[[ 24.7   1.8   3.1  15.2 -27.8]
 [ 76.5  59.6   5.1  48.5 -86.9]
 [  9.4   7.0  40.1   8.2  -4.5]
 [ 35.8 -14.0 -26.3  23.0 -46.7]
 [-69.3 -19.5  -6.5 -44.2  79.9]]
->
[[ 1.8  3.1]
 [59.6  5.1]]

[[-42.4 -53.1  -9.0 -52.2  -1.8]
 [  7.9 -69.1 -18.1  -0.7 -29.6]
 [ 73.0 -78.4  -3.0 -36.9 -24.2]
 [ -9.6 -58.8  20.3 -36.9 -20.0]]
->
[[-53.1  -9.0]
 [-69.1 -18.1]]

[[-54.8   5.1 -70.8  17.5  26.2]
 [  2.1   7.8 -12.7  -5.3 -11.4]
 [-19.0  29.5 -36.6  -0.6 -16.0]
 [ -5.9  -7.6 -63.7  12.0 -12.8]
 [ 16.1  41.2  40.4 -27.1 -28.6]]
->
[[  5.1 -70.8]
 [  7.8 -12.7]]

[[ 67.2 -56.8  -4.3]
 [ 34.9 -43.2  75.5]
 [-19.8 -31.3  46.6]
 [-25.4 -45.7  33.4]]
->
[[-56.8  -4.3]
 [-43.2  75.5]]

[[ 28.0  47.1  75.6 -35.2]
 [ 52.8  55.8  -8.6  10.3]
 [ 49.9 -38.6 -58.7   4.2]]
->
[[47.1 75.6]
 [55.8 -8.6]]

[[ 84.6 -74.6 -84.6]
 [ 81.2  47.6   7.2]
 [-55.9 -61.3 -56.3]]
->
[[-74.6 -84.6]
 [ 47.6   7.2]]

[[ 63.5 -39.4   6.2  19.1 -29.3]
 [-39.4   6.2  19.1 -29.3  21.9]
 [ 44.8 -66.2  63.5 -39.4   6.2]
 [-66.2  63.5 -39.4   6.2  19.1]
 [ -1.5 -20.7  44.8 -66.2  63.5]]
->
[[-39.4   6.2]
 [  6.2  19.1]]

[[-70.7 -25.4  -6.9 -44.0]
 [ 79.7  44.1 -67.2  46.7]
 [ 81.3   8.7  55.4 -60.6]
 [-23.4 -30.6 -83.2  54.2]]
->
[[-25.4  -6.9]
 [ 44.1 -67.2]]
---
[[ 18.4  22.5 -21.4  13.9  41.8]
 [ -8.0 -11.1  63.0  -8.3  -3.2]
 [-18.3 -33.3 -43.5 -14.8  30.6]]
->
[[ 18.4  22.5]
 [ -8.0 -11.1]
 [-18.3 -33.3]]

[[-25.8  13.4  -6.4]
 [ 28.0  -4.4   1.8]
 [ 10.1  -9.6 -29.6]
 [-73.6  20.7  19.6]
 [ 16.1 -20.0 -24.2]]
->
[[-25.8  13.4]
 [ 28.0  -4.4]
 [ 10.1  -9.6]]

[[-21.4  68.2  -0.1]
 [ -0.6  -8.6 -33.6]
 [ 14.3   0.9  48.4]
 [-15.0  51.4 -13.4]]
->
[[-21.4  68.2]
 [ -0.6  -8.6]
 [ 14.3   0.9]]

[[ -9.9  74.3   3.6]
 [-12.2  78.5  -2.3]
 [-12.9  81.2  -6.9]
 [-13.9  82.6  -6.2]]
->
[[ -9.9  74.3]
 [-12.2  78.5]
 [-12.9  81.2]]

[[-10.2  -2.6  45.6  46.2]
 [-22.4 -24.4 -15.7  13.4]
 [-35.3 -74.1  15.7 -13.0]
 [ 31.7 -71.5   1.1 -43.3]
 [  2.0  25.6  38.2  77.7]]
->
[[-10.2  -2.6]
 [-22.4 -24.4]
 [-35.3 -74.1]]

[[ 81.3  70.8 -25.2]
 [ 61.1  35.8  20.1]
 [-35.1  33.5  87.2]
 [ 80.5 -11.9  42.6]
 [ 42.3   3.5 -35.2]]
->
[[ 81.3  70.8]
 [ 61.1  35.8]
 [-35.1  33.5]]

[[-22.9  -7.2 -42.5]
 [-29.8 -19.0  75.6]
 [-55.4 -12.5  72.3]
 [-23.6 -40.8 -20.1]
 [-28.5  50.3 -35.4]]
->
[[-22.9  -7.2]
 [-29.8 -19.0]
 [-55.4 -12.5]]
